Below are the code and all the weights of a small trained network. Each question names an input and a class and asks about switching units off, where a switched-off unit gives its printed mean instead of its output.

import numpy as np


def w(rows, s, z=0):
    codes = np.array(rows[::2]) - 128.0
    scale = np.full(codes.shape[1], s)
    scale[-1] = z or s
    return codes * scale


def f(y):
    return np.maximum(y, 0)


def log_softmax(a):
    a = a - a.max(-1, keepdims=True)
    return a - np.log(np.exp(a).sum(-1, keepdims=True))


def net(x, mask):
    res = np.array(x, float).reshape(1, 4) / 4 @ E
    y = f(res @ A[0][:, :-1].T + A[0][:, -1])
    res = res + np.where(mask, y, B[0][:, -1]) @ B[0][:, :-1]
    return log_softmax(res[-1] @ U[:, :-1].T + U[:, -1])


A, B = {}, {}
E = w([
[187,207,122,185,156,65,244,90,137,80,178],'x0',
[52,41,227,168,107,74,175,61,93,236,171],'x1',
[52,138,94,160,138,36,123,203,254,150,31],'x2',
[198,117,176,251,236,110,100,97,140,171,72],'x3',
],0.007)
A[0] = w([
[133,122,98,101,139,156,40,161,150,112,57,162],'n1',
[160,161,103,155,194,105,77,175,189,118,31,176],'n2',
[213,217,81,111,170,156,169,101,87,30,175,253],'n3',
[122,117,214,227,178,59,161,79,151,203,101,163],'n4',
[43,61,163,173,133,46,134,153,157,238,90,240],'n5',
[70,87,106,26,3,171,104,109,88,134,184,249],'n6',
[154,194,79,161,167,114,108,184,208,106,38,247],'n7',
[124,152,125,191,178,69,92,201,218,165,2,160],'n8',
[113,122,86,82,102,129,58,203,182,129,49,217],'n9',
[160,96,231,186,178,133,186,10,58,168,191,236],'n10',
],0.0061,0.0041)
B[0] = w([
[148,94,147,46,173,155,82,137,93,89,157,175],'n1',
[163,135,92,93,207,235,112,81,171,63,145,194],'n2',
[200,203,145,160,94,124,178,171,121,118,226,234],'n3',
[126,72,42,198,185,82,162,33,132,197,63,213],'n4',
[46,71,109,119,104,122,111,123,181,182,1,214],'n5',
[78,159,164,66,12,123,102,214,74,186,98,221],'n6',
[153,162,94,124,166,193,145,103,232,57,151,213],'n7',
[102,118,73,117,226,161,81,68,214,117,103,209],'n8',
[107,96,141,31,166,155,113,186,160,94,119,197],'n9',
[166,83,130,178,131,50,143,85,36,217,155,248],'n10',
],0.0067,0.012)
U = w([
[207,147,201,209,132,76,165,109,11,165,243,163],'0',
[87,94,255,80,49,208,5,222,24,197,85,172],'1',
[114,114,65,195,196,155,114,39,194,142,60,33],'2',
[106,46,117,199,137,17,181,87,73,195,81,127],'3',
[33,92,135,96,150,129,101,186,215,122,81,72],'4',
[189,222,119,244,118,157,218,170,167,57,195,120],'5',
[67,215,112,40,23,56,236,207,137,107,166,250],'6',
[178,135,119,72,214,202,86,145,146,19,169,74],'7',
],0.005,0.0022)

Each question gives the input, the list of numbers given to net, and the class t.
The units are the neurons (one row each of A and B). Each row of codes is followed by its name. A weight is (code - 128) times the scale printed after its matrix; where a second scale follows, it is the last column's (A, B and U).
mask holds one flag per neuron, in row order. A switched-off neuron (its flag False) gives its mean, the last column of its row in B, instead of its output. The means were averaged over made-up inputs and are rounded, as every weight is.
A unit's drop is (log p(t) with every unit on - log p(t) with that unit switched off) / (log p(t) with every unit on - log p(t) with every unit switched off).
The circuit of an input: a set's keep is (log p(t) with only the set's units on - log p(t) with every unit switched off) / (log p(t) with every unit on - log p(t) with every unit switched off). Starting from all 10 units, units are removed one at a time, each time the one whose removal leaves the highest keep (on an exact tie, the one counted first), for as long as the keep stays at least 0.8.
units of the circuit, in order: the units of the circuit, biggest drop first
unit that matters most: the unit with the biggest drop
top k neurons: the k neurons with the biggest drops, biggest first
drop of u: that unit's drop, to one decimal
input [-3,-5,3,-6], class 7: units of the circuit, in order => n5, n1
input [0,-2,-5,-3], class 6: units of the circuit, in order => n6, n3, n2
input [2,6,-5,-7], class 1: unit that matters most => n6
input [4,3,-2,6], class 3: units of the circuit, in order => n4, n10
input [-5,1,-5,5], class 3: top 2 neurons => n3, n10
input [-3,4,3,-6], class 1: units of the circuit, in order => n6, n7
input [-4,0,-7,3], class 0: units of the circuit, in order => n5, n10
input [6,2,-1,0], class 0: units of the circuit, in order => n5, n8, n10
input [4,1,-3,-4], class 0: top 3 neurons => n5, n9, n7
input [1,-1,1,1], class 7: units of the circuit, in order => n10, n5
input [5,-4,-2,7], class 5: units of the circuit, in order => n3, n7
input [8,0,-3,0], class 0: top 2 neurons => n10, n7
input [5,-4,-6,5], class 0: units of the circuit, in order => n10, n8
input [-6,8,7,-6], class 1: units of the circuit, in order => n6
input [-2,3,-7,7], class 3: top 2 neurons => n4, n3
input [-4,-8,-6,-2], class 1: top 4 neurons => n6, n8, n2, n7
input [-3,1,1,-8], class 1: top 3 neurons => n6, n3, n7
input [-8,4,-8,7], class 3: drop of n3 => 0.2
input [6,-7,-2,-3], class 5: drop of n3 => 0.3
input [4,-5,3,2], class 7: drop of n8 => 0.1
input [6,-1,-3,3], class 0: drop of n9 => 0.0
input [-2,-5,-6,5], class 0: unit that matters most => n8
